Rows lie near named flat spaces through zero. A row that begins with a name and a colon came from that space; any other row is followed by the name of its block's space that it lies nearest.
z125z586: [6, 60, 81, 121, 190, -63, -202, 6, -64, -58, -48, -79, -94, 197, 36, 63, 100, 8, -143, -53, -100, -34, 117, -92, 79, -37, -24, -122, 14, 61, -193]
z445z14: [-32, -129, 23, 13, 8, 130, -218, -126, -43, -119, 80, 26, -14, 58, 99, 75, 138, 134, -59, 75, 3, -43, 131, -2, -17, -6, -78, -133, -17, -164, -86]
z980z691: [79, -162, 179, 180, 36, 12, -232, 164, 84, -9, 57, -55, -90, 172, 112, 67, 20, 34, -217, -50, -205, -81, 148, -63, -54, -39, -92, 9, -13, 86, -226]
z125z586: [60, -348, 135, -5, 122, 61, -461, -225, 120, -206, -12, 48, -203, 150, 78, 16, -8, 189, -227, -5, -301, -291, 165, -136, 15, -127, -91, 96, -116, -115, -233]
z445z14: [-2, -87, -62, 29, 244, -159, -344, 135, -303, -57, -103, 41, -292, 253, 73, 31, 95, -21, 38, -237, -414, -67, -60, -158, 134, 82, -157, 158, 90, 178, -324]
z589z467: [-121, -8, -72, 77, -101, 173, -187, 185, 16, -53, -32, -28, 152, 63, 78, 12, 27, 80, -162, -23, -44, -13, -45, 37, -95, -2, -82, -111, 58, -20, -102]
z125z586: [-134, 84, 210, 302, 214, 156, -313, -35, -253, -36, -63, -180, -94, 187, 1, 149, 124, 101, -54, 56, -22, 124, 36, 40, -10, 52, -181, -290, 27, -71, -221]
z445z14: [156, -99, 225, -291, 89, -209, -12, 156, 246, 0, 28, 155, -200, 116, -53, 292, 146, 263, -86, -310, -28, 45, 58, -63, -112, -365, -43, 13, 51, 150, -158]
z445z14: [-89, 382, -106, -63, 29, 16, 263, 22, -142, 114, -66, -47, 97, -95, -137, -63, 58, 1, 153, 138, 154, 105, -177, 135, 84, 114, 14, 3, 48, 16, 235]
z589z467: [-70, 75, 22, 135, -93, 170, 66, -27, 19, -31, -45, -117, 179, -86, 19, 23, 36, 24, -118, 136, 226, 85, 25, 94, -60, -25, 18, -269, -9, -84, 63]
z125z586: [-85, -583, 213, 349, -99, 51, -605, 60, -30, -19, 65, -43, -190, 140, 59, 253, -110, 25, -269, -228, -97, 29, 183, -132, -219, -27, -173, -100, 37, -15, -456]
z589z467: [41, 6, 135, 201, 93, -73, -74, 51, -120, 89, 95, -87, -130, 105, -17, 88, 28, -77, -3, -18, -41, 56, 113, -23, 48, 111, -40, -17, 42, 90, -102]
z589z467: [8, -321, 235, 174, 137, -56, -418, -152, -65, -15, 117, -21, -265, 181, 52, 149, 34, 69, -85, -37, -166, -35, 235, -132, -16, 10, -117, 7, -22, -79, -238]
z125z586: [19, 219, -9, -73, 18, -28, 130, 55, 33, 35, 8, -3, 46, -10, -65, 37, 99, 41, -50, 41, 143, 7, 8, 45, 34, -41, 34, -64, 14, 51, 59]
z980z691: [31, -62, -113, 112, -104, 34, 50, 117, -85, 20, 30, -26, 45, -16, 68, -57, -30, -119, 34, -5, -82, 7, -6, 24, 36, 156, -3, 66, 43, 74, -7]
z980z691: [-154, -277, -63, 18, -369, 265, 60, 97, 58, 35, 13, 30, 246, -226, 150, -17, -38, 98, 40, 118, 139, 171, -117, 140, -286, 5, -104, -64, 6, -209, 151]
z125z586: [-11, -97, -64, -114, -84, -29, 199, 23, -46, 43, -13, 88, 33, -142, 88, -95, -73, -96, 272, -21, 2, 124, -157, 12, -90, 13, 1, 91, -19, -51, 125]
z125z586: [89, 99, -54, -228, 129, -128, 72, -201, 126, 22, -47, 91, -124, 70, -181, -112, -80, 66, 113, 32, -171, -177, -5, -25, 156, 0, 78, 361, -109, -6, 90]
z125z586: [-42, 72, -3, 234, 16, 75, 14, -94, -183, 64, 36, -117, 1, -2, -74, -40, -88, -147, 124, 106, 41, 64, 13, 65, 72, 235, 6, -18, -7, -32, 17]
z589z467: [-18, -36, -78, -77, -232, 194, 150, 246, 165, 3, -33, 41, 235, -179, 199, -221, -53, 26, -70, 170, -69, -91, -186, 87, -168, -37, -63, 113, -67, -38, 171]
z445z14: [19, 57, -170, -121, -222, 61, 232, 202, 96, 18, 57, 73, 198, -161, 9, -67, -74, -67, 38, -53, 88, -1, -141, 85, -57, 22, 66, 40, 68, 77, 141]
z589z467: [33, -16, 161, -23, 106, -170, -100, 77, 93, 45, 30, 24, -121, 129, -40, 141, 14, 21, -74, -179, -1, 39, 80, -99, -58, -152, 4, -37, 19, 88, -155]
z125z586: [47, 114, -22, 0, 113, -236, 19, 92, -127, 68, 19, 8, -152, 85, -173, 147, -20, -127, 70, -289, 27, 82, -13, -64, 112, 38, 66, 4, 144, 240, -125]
z445z14: [-98, -155, 16, 90, -3, 34, -216, -55, -156, -66, -22, 1, -67, -6, -13, 136, -15, -23, -1, -139, 105, 91, -14, -40, -71, -16, -55, -193, 50, -41, -185]
z980z691: [-111, 144, 343, 213, 303, 78, -535, 254, -69, -14, -27, -108, -171, 453, -51, 330, 184, 263, -228, -196, -147, 83, 76, -11, -115, -137, -257, -277, 74, 70, -502]
z589z467: [152, 260, 199, -51, 443, -423, -57, 45, -122, 57, -13, -6, -380, 277, -167, 204, 134, -54, 13, -296, -92, 17, 96, -176, 205, -109, 36, -2, 80, 311, -245]
z445z14: [73, 195, -52, 76, -20, -29, 239, 184, 19, 38, -84, -86, 95, -55, 3, -110, -59, -163, -49, 5, 8, -11, -85, 30, 57, 28, 79, 2, 10, 188, 59]
z445z14: [-177, -43, 198, 358, -76, 425, -156, -149, 54, -126, -175, -262, 241, -11, 100, 71, 76, 199, -280, 298, 232, 140, 104, 150, -185, -113, -98, -507, -111, -291, -50]
z125z586: [-121, -197, 47, 12, -53, 16, -213, -77, 73, 27, 4, 41, -17, 65, -63, 84, -115, 65, 24, -103, 6, 74, 21, -34, -144, -49, -30, 12, -16, -130, -106]
z980z691: [-12, -206, 40, 54, -122, 8, 42, -27, 53, 0, -3, 15, 37, -115, 41, 1, -157, -127, 58, -75, 116, 95, -23, -28, -148, -59, 43, -73, -43, -50, -28]
z125z586: [-74, -541, 109, 2, -151, 127, -407, -6, 201, -103, -2, 111, -35, 55, 141, 67, -134, 143, -126, -136, -154, -49, 42, -91, -294, -184, -128, 33, -88, -181, -255]
z445z14: [57, 260, -169, -128, -24, -50, 366, -70, 8, 44, -52, 4, 99, -179, -78, -209, -57, -131, 108, 156, 98, -76, -113, 55, 144, 81, 143, 138, -49, 45, 283]
z445z14: [0, -107, 97, 97, -25, 67, -168, 14, 26, -67, 31, -19, -26, 70, -31, 195, 25, 58, -126, -127, 109, 49, 104, 3, -81, -85, -28, -213, 26, 1, -214]
z445z14: [-51, -20, -62, 55, -180, 174, 198, -241, 29, 36, 37, -58, 164, -243, -69, -131, -143, -39, 103, 261, 178, 17, -31, 134, 0, 141, 77, 29, -63, -187, 306]
z445z14: [-72, -201, 147, 192, 10, 181, -320, -104, 111, -100, -51, -97, 34, 75, 141, -60, -38, 99, -249, 160, -130, -123, 112, -46, -97, -69, -85, -81, -117, -174, -104]
z125z586: [-97, 251, 107, 223, 258, 43, -252, -57, -146, -27, -120, -170, -63, 238, -58, 49, 114, 49, -156, 89, -24, -14, 87, -19, 96, 26, -68, -191, -32, -12, -196]
z980z691: [34, 31, -98, -42, 10, -89, 46, -22, -28, 8, -10, 34, -30, -3, -27, -56, -28, -96, 33, -24, -10, -56, 5, -45, 75, 45, 59, 91, -16, 51, -4]
z980z691: [-105, -9, 42, 316, 9, 88, -169, 64, -204, 69, 24, -143, -7, 55, 15, -6, -56, -108, -13, 54, -54, 64, -1, 21, 0, 207, -87, -55, 49, 8, -84]
z589z467: [10, -153, -101, -14, -168, 132, -73, -67, 122, -124, -14, 34, 100, -52, 20, 18, -7, 57, -176, 19, 99, -104, 87, 15, -39, -59, 36, -78, -49, -73, -65]
z980z691: [-114, 74, 2, 185, -135, 210, 93, -110, -48, 61, 72, -141, 202, -140, 15, -54, 16, 14, -14, 308, 194, 86, 40, 143, -17, 160, 0, -142, 4, -177, 246]
z589z467: [37, 98, 149, 60, 240, -83, -173, 76, -68, -30, -21, -43, -149, 193, 52, 55, 116, 27, -89, -54, -148, -45, 57, -85, 52, -62, -74, -63, 3, 90, -185]
z589z467: [-51, -43, -22, 31, 76, 25, -233, 31, -109, -57, 11, 20, -68, 81, 45, -21, -9, -8, -13, -57, -160, -84, -42, -56, 20, 54, -77, 30, 31, 4, -124]
z980z691: [-58, 288, -106, -24, 102, 20, -8, 224, -187, 21, -38, 9, 7, 108, -42, -14, 58, -29, 110, -84, -86, 24, -176, 52, 58, 105, -73, 11, 86, 122, -85]
z980z691: [-37, -112, 29, -36, -123, 98, 33, 64, 60, -5, 38, 48, 80, -69, 28, 52, -59, 33, 86, -71, 68, 109, -77, 59, -159, -55, -30, -68, 19, -64, 6]
z445z14: [-39, 19, -136, -298, -197, 41, 421, -139, 94, 0, -57, 106, 201, -345, 11, -91, -4, 43, 204, 122, 298, 132, -176, 104, -93, -113, 98, -37, -32, -163, 385]
z445z14: [-31, -152, 46, -31, -11, 22, -215, -12, -28, -31, 125, 77, -79, 76, -7, 165, 57, 105, 8, -116, 2, 26, 72, -17, -62, -15, -73, -52, 59, -57, -137]
z445z14: [118, 216, 18, 48, 254, -184, -105, 75, -242, 41, 162, 7, -254, 244, -122, 145, 135, -81, 83, -159, -116, -43, 118, -49, 238, 179, -18, 53, 117, 222, -207]
z125z586: [16, -125, 116, 191, 63, 46, -1, -244, -76, -59, -106, -137, -63, -7, -29, 76, -13, 6, 20, 37, 48, 122, 94, 19, 43, -4, 18, -163, -30, -69, -24]
z980z691: [-88, -25, 128, 112, -4, 72, -148, 179, -38, 46, 83, -61, 31, 58, 70, 114, 74, 108, -69, -37, -57, 110, -14, 34, -97, 5, -122, -120, 134, 9, -19]
z589z467: [-40, 48, -20, 185, 133, -61, -154, 13, -184, 1, -159, -101, -113, 101, -20, -38, -11, -106, -86, -13, -98, -38, -11, -76, 95, 74, -39, 7, -19, 99, -174]
z980z691: [0, -71, 10, 24, 71, -107, -102, -200, -35, 4, 31, 0, -110, 48, -77, 38, -26, -34, 13, -21, 13, -22, 121, -79, 80, 34, 54, 32, -14, -40, -34]
z980z691: [23, -202, 29, -55, -127, 20, -42, -195, 187, -2, 118, 54, 18, -12, -50, 95, -2, 123, -55, 43, 108, -12, 201, 7, -47, -49, 55, 18, -44, -151, 44]
z589z467: [16, 109, 0, -128, -57, 53, 146, 86, 33, 16, 128, 70, 91, -40, 39, 55, 117, 65, 90, 31, 135, 74, -8, 84, -62, -26, -11, -90, 31, -43, 87]
z589z467: [-77, -86, -111, -88, -136, 101, -11, 55, 73, -34, -91, 84, 99, -61, 0, -73, -141, -10, 60, -62, 6, -5, -158, 26, -139, -48, -13, 58, -59, -66, -44]
z589z467: [-36, -99, 257, 179, 95, 14, -233, -2, 41, 27, 48, -80, -89, 214, -48, 234, 12, 109, -48, -129, -17, 156, 149, -9, -106, -76, -70, -170, 30, -37, -220]
z445z14: [0, 113, 53, 117, 39, 93, 39, -118, -16, -23, 58, -86, 67, -13, -14, -39, -32, -65, 20, 125, 86, -3, 57, 46, 41, 69, 50, -124, -35, -74, 59]
z980z691: [14, 181, -321, -76, -67, -79, 318, -85, -179, 61, -1, -1, 84, -200, -45, -232, -28, -188, 180, 149, 8, -59, -114, 39, 249, 273, 129, 216, 66, 64, 346]
z980z691: [21, -201, 116, 130, 6, 121, -49, -124, -72, -101, -29, -29, -55, -21, 28, 76, -91, -51, 129, -74, 39, 113, -2, 26, -88, -25, -31, -168, -53, -84, -147]
z125z586: [39, 322, -5, 101, 182, -53, 25, 29, -128, -24, -46, -112, -35, 112, -111, 54, 88, -64, -76, -36, 50, -16, 36, 8, 185, 51, 53, -149, 64, 162, -82]
z589z467: [-80, 66, 5, 163, 37, 121, -69, -2, -169, -15, -84, -109, 8, 22, -39, 36, 21, 20, 4, 34, 6, 76, -59, 73, 27, 91, -72, -115, 43, -3, -48]
z589z467: [-14, 4, -21, 47, 105, -102, -65, -92, -159, 54, 34, -14, -121, 92, -37, 18, 40, -32, 117, -2, -91, 37, 60, -39, 114, 136, -14, 89, 36, 0, -12]
z125z586: [-83, 246, -31, 96, 38, -19, 61, 210, -165, 142, 66, -65, 68, 51, 55, -50, 94, -77, 70, 90, -14, 96, -56, 40, 25, 166, -57, -9, 84, 56, 76]
z125z586: [-30, -97, 179, 34, 40, 102, -246, 99, 100, -39, 38, 2, -25, 181, 71, 150, 100, 214, -118, -50, -98, 29, 84, 9, -139, -127, -136, -104, -1, -66, -186]
z980z691: [102, -176, -117, -283, -25, -236, 120, -157, 105, 12, -19, 165, -136, -166, -75, -139, -169, -72, 104, -89, -116, -166, -88, -121, 86, -43, 116, 380, -34, 59, 168]
[-10, 6, 14, 79, 8, -44, -48, 84, -26, 48, 22, -25, -10, -21, 75, -106, -45, -117, -77, 62, -53, -83, -12, -65, -5, 47, -13, 63, -25, 45, -1]  z980z691
[-99, -212, 2, 145, -200, 174, -105, 64, -24, 41, 52, -40, 86, -57, 49, 53, -25, 74, -38, 50, 9, 90, -1, 84, -127, 92, -101, -24, 54, -88, 16]  z445z14
[-41, -28, 134, 229, 8, 149, -81, -252, -57, -33, 145, -138, 58, 11, 21, 103, 86, 41, -39, 195, 182, 90, 237, 61, 22, 88, 13, -285, 0, -200, 53]  z125z586
[117, 222, -65, 101, 292, -330, -84, 32, -138, 94, -41, -61, -257, 162, -114, -223, -141, -300, -57, -41, -350, -301, 6, -198, 334, 209, 87, 397, -15, 312, -79]  z980z691
[-105, 211, -121, -99, -96, 18, 303, 34, -142, 118, 5, 27, 132, -182, -57, -21, 41, -51, 250, 82, 270, 210, -175, 124, -40, 86, 16, -63, 50, -53, 230]  z589z467
[3, 146, 31, -53, -62, 112, 284, 118, 45, 32, -82, -14, 125, -171, -4, -101, -93, -35, 125, 60, 86, 76, -238, 126, -104, -49, -5, -18, -41, 16, 151]  z589z467
[56, 258, 2, -27, 96, -117, 206, 150, -67, 43, -45, -34, -4, -38, -19, -26, 40, -115, 22, -45, 61, 34, -99, -3, 69, -22, 47, -53, 49, 182, 47]  z445z14
[-3, -153, 125, 64, 16, 29, -162, -111, 60, -23, 48, -5, -63, 89, -17, 113, -5, 76, -36, -26, 12, 27, 137, -20, -62, -52, -25, -64, -41, -95, -122]  z125z586
[224, -8, 10, -263, 139, -257, 35, 19, 146, -34, 99, 152, -194, 91, -29, 3, 22, 11, 1, -179, -219, -204, 71, -128, 143, -98, 80, 260, 14, 180, -27]  z589z467
[-52, -45, 69, 3, -24, 80, -169, 97, 100, 30, 24, 0, 6, 42, 1, -16, -30, 141, -127, 38, -150, -95, -39, 18, -69, -16, -98, 120, 9, -16, 1]  z445z14
[44, -77, -202, -298, -245, 32, 284, 41, 211, -69, -22, 136, 217, -299, 145, -192, -19, 16, -40, 87, 68, -117, -135, 16, -59, -125, 93, 98, -21, -37, 307]  z125z586
[-77, -103, -99, 110, -174, 178, 95, -154, 9, -11, -41, -65, 180, -142, 50, -144, -113, -55, 63, 198, 66, 40, -16, 81, -37, 112, 40, -10, -70, -181, 169]  z445z14
[-70, -159, 140, -65, 9, 61, -247, 138, 83, -60, -14, 40, -17, 78, 141, 138, 155, 262, -174, -69, -91, 28, 0, -30, -168, -208, -163, -116, 53, -53, -110]  z125z586
[-25, -35, -9, -202, 71, -65, 55, -155, -136, -46, 14, 111, -97, -91, -29, 88, 69, 54, 242, -92, 98, 119, -94, -6, 1, -56, -13, -63, 52, -77, 64]  z445z14
[197, -20, 189, -37, 239, -200, -4, -28, 61, -48, -12, 6, -232, 123, -2, 49, 4, -28, -10, -152, -181, -73, 80, -119, 94, -135, 36, 58, -28, 158, -126]  z445z14
[-44, -54, -128, -270, -97, 7, 238, -293, 27, -69, -160, 86, 46, -218, -159, 87, 22, 157, 164, -35, 274, 153, -105, 84, -6, -144, 88, -77, 5, -135, 198]  z980z691
